Below is a small trained network, with its code and all its weights. Each question gives an input and a class and asks what happens when units are switched off, that is, made to give their printed mean instead of their output.

import numpy as np


def w(rows, s, z=0):
    codes = np.array(rows[::2]) - 128.0
    scale = np.full(codes.shape[1], s)
    scale[-1] = z or s
    return codes * scale


def norm(h):
    return h / np.sqrt((h * h).mean(-1, keepdims=True) + 1e-5)


def f(y):
    return y / 2 * (1 + np.tanh(0.7978845608 * (y + 0.044715 * y**3)))


def log_softmax(a):
    a = a - a.max(-1, keepdims=True)
    return a - np.log(np.exp(a).sum(-1, keepdims=True))


def net(x, mask):
    res = np.array(x, float).reshape(1, 8) / 4 @ E
    u = 0
    for l in range(2):
        y = f(norm(res) @ A[l][:, :-1].T + A[l][:, -1])
        res = res + np.where(mask[u : u + 16], y, B[l][:, -1]) @ B[l][:, :-1]
        u += 16
    return log_softmax(norm(res)[-1] @ U[:, :-1].T + U[:, -1])


A, B = {}, {}
E = w([
[137,118,141,138,128,132,137,135,132],'x0',
[130,125,123,131,129,125,133,124,135],'x1',
[120,134,124,119,124,132,116,132,121],'x2',
[93,57,108,151,213,218,74,62,111],'x3',
[173,113,140,188,79,144,87,136,144],'x4',
[164,139,167,124,171,81,83,115,118],'x5',
[55,121,147,206,124,54,138,111,92],'x6',
[124,165,74,180,204,139,120,249,178],'x7',
],0.014)
A[0] = w([
[199,141,201,96,225,31,24,109,136,80],'0.n0',
[127,204,106,192,152,127,160,183,113,195],'0.n1',
[58,77,171,2,34,133,179,68,125,80],'0.n2',
[57,116,138,180,156,49,100,124,70,30],'0.n3',
[57,123,55,130,190,143,159,191,156,161],'0.n4',
[201,100,123,59,198,254,123,109,134,99],'0.n5',
[235,120,121,28,120,108,138,180,131,121],'0.n6',
[81,114,130,65,187,94,185,114,167,73],'0.n7',
[137,115,119,183,220,172,80,102,39,2],'0.n8',
[76,122,125,173,133,73,148,126,138,68],'0.n9',
[95,72,169,33,237,99,221,166,136,93],'0.n10',
[102,173,109,123,183,121,185,153,106,10],'0.n11',
[218,121,152,223,55,155,20,143,156,71],'0.n12',
[112,220,113,134,187,145,148,209,108,53],'0.n13',
[66,109,202,151,93,108,162,74,108,219],'0.n14',
[78,133,173,42,191,126,158,169,67,103],'0.n15',
],0.0087,0.0078)
B[0] = w([
[102,32,17,65,36,192,183,198,68,200],'0.n0',
[147,62,150,134,90,93,140,118,136,245],'0.n1',
[218,51,103,146,143,76,89,115,91,214],'0.n2',
[11,61,136,179,71,144,164,145,207,161],'0.n3',
[158,52,143,128,125,115,115,140,89,254],'0.n4',
[48,83,155,112,110,88,143,115,233,241],'0.n5',
[49,114,182,97,90,80,119,141,203,229],'0.n6',
[137,201,79,185,84,189,62,94,122,141],'0.n7',
[125,74,154,164,184,132,197,104,150,172],'0.n8',
[68,125,137,136,74,102,142,144,168,139],'0.n9',
[145,189,39,207,59,181,55,79,117,184],'0.n10',
[190,148,80,187,144,155,110,94,199,127],'0.n11',
[180,151,33,253,64,162,75,28,135,197],'0.n12',
[206,67,98,130,151,39,72,132,108,182],'0.n13',
[135,77,94,141,126,76,159,113,166,242],'0.n14',
[162,190,52,250,9,187,47,40,150,165],'0.n15',
],0.011,0.0068)
A[1] = w([
[129,55,93,103,104,155,206,168,141,123],'1.n0',
[166,88,111,113,162,58,65,138,119,104],'1.n1',
[97,81,68,148,113,187,112,105,141,124],'1.n2',
[108,154,98,191,184,106,121,201,129,162],'1.n3',
[133,102,66,172,68,102,136,126,179,117],'1.n4',
[211,164,127,50,149,189,78,120,195,78],'1.n5',
[155,217,127,110,91,65,171,148,106,18],'1.n6',
[101,86,97,141,127,103,190,152,118,158],'1.n7',
[137,147,61,150,185,125,101,200,192,113],'1.n8',
[180,195,74,124,82,73,147,154,100,76],'1.n9',
[102,106,182,133,251,193,98,79,97,1],'1.n10',
[179,95,78,137,136,101,66,111,75,119],'1.n11',
[69,153,195,84,117,91,65,146,185,118],'1.n12',
[148,198,70,179,91,169,101,87,120,64],'1.n13',
[155,193,214,125,115,36,136,176,136,49],'1.n14',
[147,139,148,69,153,146,139,164,167,33],'1.n15',
],0.015,0.0075)
B[1] = w([
[139,170,144,36,161,136,81,225,81,193],'1.n0',
[138,114,200,85,204,194,97,131,84,175],'1.n1',
[159,187,131,141,138,119,199,178,148,213],'1.n2',
[172,89,121,115,59,66,126,20,98,157],'1.n3',
[89,200,121,126,161,153,65,117,158,253],'1.n4',
[30,139,86,161,42,52,171,64,174,143],'1.n5',
[190,143,54,229,187,151,219,147,148,141],'1.n6',
[97,157,151,73,129,133,65,161,172,185],'1.n7',
[170,80,140,133,62,68,82,24,92,164],'1.n8',
[148,134,89,163,204,235,186,140,125,161],'1.n9',
[171,187,61,236,212,156,248,214,165,142],'1.n10',
[160,170,143,83,147,168,120,151,64,186],'1.n11',
[51,147,193,162,181,131,107,146,150,151],'1.n12',
[90,240,170,167,76,202,62,166,54,156],'1.n13',
[100,65,130,147,226,189,215,123,141,156],'1.n14',
[102,98,126,132,38,57,192,67,104,131],'1.n15',
],0.014,0.018)
U = w([
[164,214,39,199,69,166,110,33,104,68],'0',
[166,98,110,148,196,163,239,180,171,65],'1',
[233,17,186,68,102,45,108,42,61,59],'2',
[107,170,118,73,90,172,125,230,86,136],'3',
[7,76,155,132,66,7,133,95,209,2],'4',
[108,179,197,137,155,164,96,152,124,248],'5',
],0.015,0.005)

Each question gives the input, the list of numbers given to net, and the class t.
The units are the neurons (one row each of A and B). Each row of codes is followed by its name. A weight is (code - 128) times the scale printed after its matrix; where a second scale follows, it is the last column's (A, B and U).
mask holds one flag per neuron, layer by layer. A switched-off neuron (its flag False) gives its mean, the last column of its row in B, instead of its output. The means were averaged over made-up inputs and are rounded, as every weight is.
A unit's drop is (log p(t) with every unit on - log p(t) with that unit switched off) / (log p(t) with every unit on - log p(t) with every unit switched off).
The circuit of an input: a set's keep is (log p(t) with only the set's units on - log p(t) with every unit switched off) / (log p(t) with every unit on - log p(t) with every unit switched off). Starting from the 12 units with the biggest drops (on a tie, the unit counted first), units are removed one at a time, each time the one whose removal leaves the highest keep (on an exact tie, the one counted first), for as long as the keep stays at least 0.8.
circuit, biggest first: the units of the circuit, biggest drop first
most important unit: the unit with the biggest drop
k most important neurons: the k neurons with the biggest drops, biggest first
top k neurons in layer l: the k neurons of layer l with the biggest drops, biggest first
input [5,-8,3,-4,-1,1,8,-8], class 2: circuit, biggest first -> [0.n2]
input [7,5,-4,-6,-1,0,-7,-5], class 4: circuit, biggest first -> [0.n6 1.n11]
input [-8,-4,-1,8,-7,-7,-7,-2], class 1: 3 most important neurons -> [0.n5 0.n12 0.n0]
input [3,7,7,8,-8,-2,3,5], class 0: 2 most important neurons -> [0.n10 0.n15]
input [-2,-8,-7,5,6,-8,-7,-7], class 3: 2 most important neurons -> [1.n8 1.n0]
input [4,1,-5,-5,-1,-3,1,4], class 1: 4 most important neurons -> [1.n14 0.n0 0.n5 0.n3]
input [-5,-6,8,7,1,3,5,8], class 2: circuit, biggest first -> [1.n3 1.n8]
input [4,3,-7,-5,-1,1,-2,3], class 1: 2 most important neurons -> [1.n14 0.n5]
input [-2,0,8,-3,-4,6,8,8], class 2: 2 most important neurons -> [1.n3 0.n13]
input [-7,-3,-4,-7,3,-2,8,4], class 4: top 3 neurons in layer 0 -> [0.n3 0.n9 0.n1]
input [-2,8,2,3,3,8,7,1], class 3: 2 most important neurons -> [0.n0 1.n0]
input [4,1,4,3,3,8,-4,-7], class 3: circuit, biggest first -> [0.n0 1.n8]
input [-1,-6,6,-4,8,7,7,-3], class 0: 2 most important neurons -> [0.n12 1.n0]
input [2,0,0,1,0,5,-5,0], class 3: circuit, biggest first -> [0.n0]
input [4,6,0,2,8,-5,-8,8], class 0: 2 most important neurons -> [0.n12 1.n8]
input [-6,-1,-6,1,-6,-7,-5,7], class 2: 2 most important neurons -> [1.n8 0.n4]
input [4,-4,-2,8,-8,2,-8,-7], class 0: top 2 neurons in layer 1 -> [1.n5 1.n14]
input [-8,6,6,-8,-2,-7,-5,2], class 1: top 2 neurons in layer 0 -> [0.n0 0.n5]
input [-4,-5,1,3,-4,-7,5,8], class 2: circuit, biggest first -> [1.n3 1.n8]
input [-3,-1,-1,7,-1,-5,8,6], class 4: most important unit -> 0.n3
